Below is a small trained network, with its code and all its weights. Each question gives an input and a class and asks what happens when units are switched off, that is, made to give their printed mean instead of their output.

import numpy as np


def w(rows, s, z=0):
    codes = np.array(rows[::2]) - 128.0
    scale = np.full(codes.shape[1], s)
    scale[-1] = z or s
    return codes * scale


def f(y):
    return y / 2 * (1 + np.tanh(0.7978845608 * (y + 0.044715 * y**3)))


def log_softmax(a):
    a = a - a.max(-1, keepdims=True)
    return a - np.log(np.exp(a).sum(-1, keepdims=True))


def net(x, mask):
    res = np.array(x, float).reshape(1, 4) / 4 @ E
    y = f(res @ A[0][:, :-1].T + A[0][:, -1])
    res = res + np.where(mask, y, B[0][:, -1]) @ B[0][:, :-1]
    return log_softmax(res[-1] @ U[:, :-1].T + U[:, -1])


A, B = {}, {}
E = w([
[84,7,79,170],'x0',
[123,80,137,242],'x1',
[214,178,84,173],'x2',
[218,95,185,136],'x3',
],0.014)
A[0] = w([
[86,106,81,218,163],'n0',
[184,167,157,82,127],'n1',
[253,194,157,135,216],'n2',
[62,36,204,56,156],'n3',
[105,66,84,129,174],'n4',
[128,72,109,198,163],'n5',
[156,103,161,205,163],'n6',
[100,172,115,86,194],'n7',
[122,142,140,117,121],'n8',
[115,129,92,82,61],'n9',
[103,171,61,150,255],'n10',
[111,58,17,127,152],'n11',
[157,154,209,149,146],'n12',
[140,63,119,198,183],'n13',
[71,168,92,109,116],'n14',
[165,94,144,55,193],'n15',
[160,33,78,142,159],'n16',
[70,135,100,103,167],'n17',
[97,106,176,83,149],'n18',
[111,106,135,128,165],'n19',
[175,177,136,157,175],'n20',
[208,133,160,112,155],'n21',
[137,112,154,220,132],'n22',
[81,165,92,47,178],'n23',
[83,143,157,163,215],'n24',
],0.015,0.0068)
B[0] = w([
[135,171,95,222,207],'n0',
[177,144,92,67,194],'n1',
[142,207,97,64,251],'n2',
[165,66,172,101,224],'n3',
[182,79,128,186,190],'n4',
[139,149,165,224,204],'n5',
[87,186,177,153,189],'n6',
[105,95,48,53,187],'n7',
[156,116,101,109,137],'n8',
[89,135,127,136,147],'n9',
[66,130,7,154,188],'n10',
[189,101,39,181,206],'n11',
[84,157,125,63,177],'n12',
[138,175,181,184,211],'n13',
[76,85,55,137,173],'n14',
[131,124,156,51,179],'n15',
[254,142,145,188,204],'n16',
[96,55,83,127,177],'n17',
[89,46,173,86,172],'n18',
[120,95,153,155,149],'n19',
[101,209,117,106,187],'n20',
[188,191,169,44,188],'n21',
[71,184,174,167,188],'n22',
[76,86,73,83,207],'n23',
[68,82,145,164,163],'n24',
],0.0094,0.022)
U = w([
[156,202,193,123,2],'0',
[179,119,107,193,98],'1',
[162,150,194,94,50],'2',
[118,47,197,54,146],'3',
[15,197,168,157,225],'4',
[145,232,105,6,187],'5',
[28,111,55,81,116],'6',
],0.011,0.0051)

Each question gives the input, the list of numbers given to net, and the class t.
The units are the neurons (one row each of A and B). Each row of codes is followed by its name. A weight is (code - 128) times the scale printed after its matrix; where a second scale follows, it is the last column's (A, B and U).
mask holds one flag per neuron, in row order. A switched-off neuron (its flag False) gives its mean, the last column of its row in B, instead of its output. The means were averaged over made-up inputs and are rounded, as every weight is.
A unit's drop is (log p(t) with every unit on - log p(t) with that unit switched off) / (log p(t) with every unit on - log p(t) with every unit switched off).
The circuit of an input: a set's keep is (log p(t) with only the set's units on - log p(t) with every unit switched off) / (log p(t) with every unit on - log p(t) with every unit switched off). Starting from the 12 units with the biggest drops (on a tie, the unit counted first), units are removed one at a time, each time the one whose removal leaves the highest keep (on an exact tie, the one counted first), for as long as the keep stays at least 0.8.
circuit, biggest first: the units of the circuit, biggest drop first
k most important neurons: the k neurons with the biggest drops, biggest first
drop of u: that unit's drop, to one decimal
input [1,7,-3,4], class 4: 2 most important neurons => (n22, n6)
input [-5,7,-6,7], class 4: circuit, biggest first => (n16)
input [1,1,-3,2], class 3: circuit, biggest first => (n0, n2, n10)
input [-8,-6,-1,-5], class 6: circuit, biggest first => (n23, n14)
input [-3,4,-4,3], class 4: 2 most important neurons => (n16, n1)
input [-4,2,-7,-3], class 6: 2 most important neurons => (n16, n21)
input [2,8,-3,7], class 4: 2 most important neurons => (n22, n6)
input [-3,6,3,7], class 5: 2 most important neurons => (n2, n12)
input [7,0,-8,6], class 1: 2 most important neurons => (n16, n11)
input [0,4,5,7], class 0: drop of n5 => 0.1
input [-1,4,-5,3], class 4: drop of n1 => 0.4
input [7,7,-5,0], class 1: drop of n17 => 0.0
